Below is a small trained network, with its code and all its weights. Each question gives an input and a target symbol and asks what happens when units are switched off, that is, made to give their printed mean instead of their output.

import numpy as np


def w(rows, s, z=0):
    codes = np.array(rows[::2]) - 128.0
    scale = np.full(codes.shape[1], s)
    scale[-1] = z or s
    return codes * scale


def f(y):
    return np.maximum(y, 0)


def softmax(a):
    e = np.exp(a - a.max(-1, keepdims=True))
    return e / e.sum(-1, keepdims=True)


def log_softmax(a):
    a = a - a.max(-1, keepdims=True)
    return a - np.log(np.exp(a).sum(-1, keepdims=True))


def net(x, mask):
    ids = ['ΘΞΣβγδεηπτφψ'.index(c) for c in x.split()]
    T = len(ids)
    res = E[ids] + P[:T]
    u = 0
    for l in range(2):
        q, k, v = (res @ M[l].T for M in (Q, K, V))
        z = softmax(np.where(np.tri(T) > 0, q @ k.T / 2**0.5, -1e9)) @ v
        res = res + np.where(mask[u], z, O[l][:, -1]) @ O[l][:, :-1]
        u += 1
        y = f(res @ A[l][:, :-1].T + A[l][:, -1])
        res = res + np.where(mask[u : u + 4], y, B[l][:, -1]) @ B[l][:, :-1]
        u += 4
    return log_softmax(res[-1] @ U[:, :-1].T + U[:, -1])


Q, K, V, O, A, B = {}, {}, {}, {}, {}, {}
E = w([
[138,190,179,108,140,136,140,137,90,168,105],'Θ',
[152,126,154,93,97,113,127,137,136,103,111],'Ξ',
[147,130,93,90,254,127,107,178,142,1,83],'Σ',
[112,148,191,124,114,134,128,103,124,168,113],'β',
[96,148,167,75,135,135,107,140,83,161,89],'γ',
[128,21,113,115,167,135,159,99,142,115,102],'δ',
[182,75,127,130,116,142,141,123,194,71,130],'ε',
[174,99,148,124,77,167,127,123,140,159,112],'η',
[178,97,173,118,66,121,136,85,149,146,140],'π',
[187,147,134,59,107,115,139,140,100,128,119],'τ',
[155,140,181,123,113,171,121,106,140,178,130],'φ',
[93,112,154,74,131,95,124,119,108,122,86],'ψ',
],0.02)
P = w([
[104,132,249,103,139,210,127,190,211,111,114],'0',
[108,63,104,84,222,75,243,164,163,203,213],'1',
[137,176,111,148,92,207,59,82,102,97,245],'2',
[185,135,127,112,163,102,136,91,173,138,67],'3',
[144,141,165,1,120,132,242,153,136,127,184],'4',
[57,215,97,176,121,112,80,143,37,64,145],'5',
[220,92,142,101,189,125,121,53,157,149,39],'6',
[132,164,149,31,143,164,248,158,156,153,137],'7',
[72,124,126,217,45,121,93,108,11,134,154],'8',
[220,150,128,104,205,91,130,61,118,155,20],'9',
],0.012)
Q[0] = w([
[54,142,44,179,97,112,87,153,124,129,216],'0.h1',
[112,83,222,57,119,179,240,254,132,117,148],'0.h1',
],0.0071)
K[0] = w([
[119,159,35,151,135,92,143,131,45,109,196],'0.h1',
[233,148,128,88,173,108,126,65,118,138,1],'0.h1',
],0.0083)
V[0] = w([
[20,92,140,172,102,94,83,116,124,85,149],'0.h1',
[137,142,100,152,109,204,2,191,155,111,90],'0.h1',
],0.0099)
O[0] = w([
[162,184,96,100,94,245,97,182,163,152,77,2],'0.h1',
[79,138,182,128,104,156,197,53,97,36,116,157],'0.h1',
],0.012,0.0074)
A[0] = w([
[92,216,80,142,186,137,127,149,132,31,110,5],'0.n1',
[67,89,54,66,184,40,180,89,117,156,116,147],'0.n2',
[125,87,180,11,144,97,111,150,253,175,19,252],'0.n3',
[117,90,150,142,210,62,202,178,128,145,208,145],'0.n4',
],0.0063,0.0029)
B[0] = w([
[129,101,140,211,62,105,154,117,255,192,190,146],'0.n1',
[173,243,140,79,78,151,134,105,22,30,180,248],'0.n2',
[229,118,54,100,171,148,215,184,136,195,80,213],'0.n3',
[78,98,75,29,3,81,166,160,167,247,150,255],'0.n4',
],0.007,0.0097)
Q[1] = w([
[255,139,143,115,208,80,213,66,124,141,105],'1.h1',
[135,172,94,253,183,99,96,66,101,98,62],'1.h1',
],0.006)
K[1] = w([
[89,79,254,80,182,175,184,231,167,107,133],'1.h1',
[22,174,124,142,34,229,173,242,178,122,169],'1.h1',
],0.0055)
V[1] = w([
[175,5,91,155,100,117,160,151,171,39,157],'1.h1',
[139,161,113,66,121,156,133,172,74,82,103],'1.h1',
],0.011)
O[1] = w([
[205,51,135,63,89,211,68,208,114,54,158,253],'1.h1',
[189,145,131,252,194,242,121,114,131,111,202,202],'1.h1',
],0.012,0.0063)
A[1] = w([
[128,139,96,113,57,129,55,159,114,121,203,213],'1.n1',
[162,104,153,66,91,204,26,132,100,55,49,2],'1.n2',
[76,108,94,102,63,20,137,131,129,175,141,144],'1.n3',
[84,137,35,123,166,97,187,166,154,254,120,95],'1.n4',
],0.007,0.0034)
B[1] = w([
[27,121,81,155,200,202,154,97,171,225,105,214],'1.n1',
[68,158,142,202,104,150,89,121,143,141,46,251],'1.n2',
[105,2,159,252,199,115,99,148,154,113,96,199],'1.n3',
[155,197,190,169,40,113,79,189,191,72,129,187],'1.n4',
],0.0083,0.018)
U = w([
[107,94,145,127,232,88,144,104,156,148,37,24],'Θ',
[228,118,194,131,107,160,89,176,99,64,190,118],'Ξ',
[81,141,114,80,62,128,110,131,162,155,110,78],'Σ',
[140,193,95,101,35,132,211,72,191,146,84,118],'β',
[49,135,81,170,220,155,83,12,135,136,168,189],'γ',
[195,61,147,117,226,112,58,212,124,170,89,55],'δ',
[103,106,95,235,87,142,37,145,60,91,178,127],'ε',
[102,129,172,79,1,138,138,58,105,46,165,138],'η',
[217,128,141,51,32,73,68,184,150,153,107,221],'π',
[200,108,158,43,93,115,142,115,109,133,185,246],'τ',
[94,77,174,45,206,120,167,59,140,114,99,137],'φ',
[182,115,109,146,213,156,164,169,144,194,101,2],'ψ',
],0.0067,0.0069)

Each question gives the input, a string of symbols that net reads in full, and the target symbol t.
The units are the heads (2 rows each of Q, K, V and O) and the neurons (one row each of A and B). Each row of codes is followed by its name. A weight is (code - 128) times the scale printed after its matrix; where a second scale follows, it is the last column's (O, A, B and U).
mask holds one flag per unit, layer by layer, with each layer's heads first. A switched-off unit (its flag False) gives its mean, the last column of its rows in O or B, instead of its output. The means were averaged over made-up inputs and are rounded, as every weight is.
A unit's drop is (log p(t) with every unit on - log p(t) with that unit switched off) / (log p(t) with every unit on - log p(t) with every unit switched off).
The circuit of an input: a set's keep is (log p(t) with only the set's units on - log p(t) with every unit switched off) / (log p(t) with every unit on - log p(t) with every unit switched off). Starting from all 10 units, units are removed one at a time, each time the one whose removal leaves the highest keep (on an exact tie, the one counted first), for as long as the keep stays at least 0.8.
units of the circuit, in order: the units of the circuit, biggest drop first
most important unit: the unit with the biggest drop
k most important neurons: the k neurons with the biggest drops, biggest first
k most important neurons of layer l: the k neurons of layer l with the biggest drops, biggest first
input Θ η η Θ π, target ε: most important unit	1.n3
input ε Θ Ξ δ, target ε: units of the circuit, in order	[1.h1 1.n2 0.h1]
input ψ Θ δ η γ Σ η, target ψ: 3 most important neurons	[0.n3 0.n2 0.n4]
input π Θ η Θ φ φ ψ Θ π Θ, target π: units of the circuit, in order	[0.n2 1.h1 1.n1]
input Θ ε δ ε φ γ ε, target Θ: units of the circuit, in order	[1.h1 1.n3 0.n2]
input τ η Θ Ξ γ, target τ: units of the circuit, in order	[0.n2 1.n2 0.h1]
input ε η η δ η ε Θ, target ε: units of the circuit, in order	[1.n2 1.h1 0.h1]
input β ε γ Ξ φ Θ Σ γ, target η: units of the circuit, in order	[0.h1 0.n2]
input η γ τ ε η β γ Ξ, target β: units of the circuit, in order	[1.h1 1.n3 0.n3]
input Θ Σ δ δ τ η, target γ: units of the circuit, in order	[1.n4 1.n1]
input Θ β φ π δ, target δ: units of the circuit, in order	[1.n3 0.n4 0.h1]
input Θ Σ β Θ, target Θ: units of the circuit, in order	[1.h1 1.n3 0.h1 0.n2]
input π ε π Θ ε δ Ξ τ γ φ, target π: units of the circuit, in order	[1.h1 0.n2]
input Σ η Σ Ξ, target Σ: most important unit	0.n1
input γ Ξ γ Θ ψ η ε ψ τ, target γ: 2 most important neurons	[1.n4 0.n3]
input δ Ξ δ η Ξ δ Θ β, target ε: 3 most important neurons of layer 1	[1.n3 1.n4 1.n1]
input π ψ η ε η, target Σ: 3 most important neurons	[1.n1 1.n2 0.n4]
input δ ε Ξ τ γ γ Θ ε, target ε: 4 most important neurons	[1.n3 0.n4 1.n4 1.n1]
input ε δ ε Ξ ψ Θ Σ ψ, target η: 2 most important neurons of layer 0	[0.n1 0.n2]
input η ε ε Ξ Σ ψ, target γ: 2 most important neurons of layer 1	[1.n1 1.n4]
input η ε π, target γ: units of the circuit, in order	[1.n1]
input η ε Θ Θ Σ, target ε: 3 most important neurons	[1.n3 1.n4 0.n4]
input δ τ Σ Θ η Σ ε Ξ, target Σ: 3 most important neurons	[1.n1 0.n4 1.n2]
input π τ Θ τ η φ γ ε ψ, target γ: 2 most important neurons	[1.n4 0.n3]
input τ η δ Θ Σ η Σ, target τ: 2 most important neurons of layer 1	[1.n2 1.n3]
input ε β φ, target γ: 2 most important neurons	[0.n4 1.n4]
input δ Θ Θ φ π β Θ Θ τ Ξ, target δ: 2 most important neurons of layer 1	[1.n4 1.n2]
input δ Θ η η, target δ: most important unit	0.n2
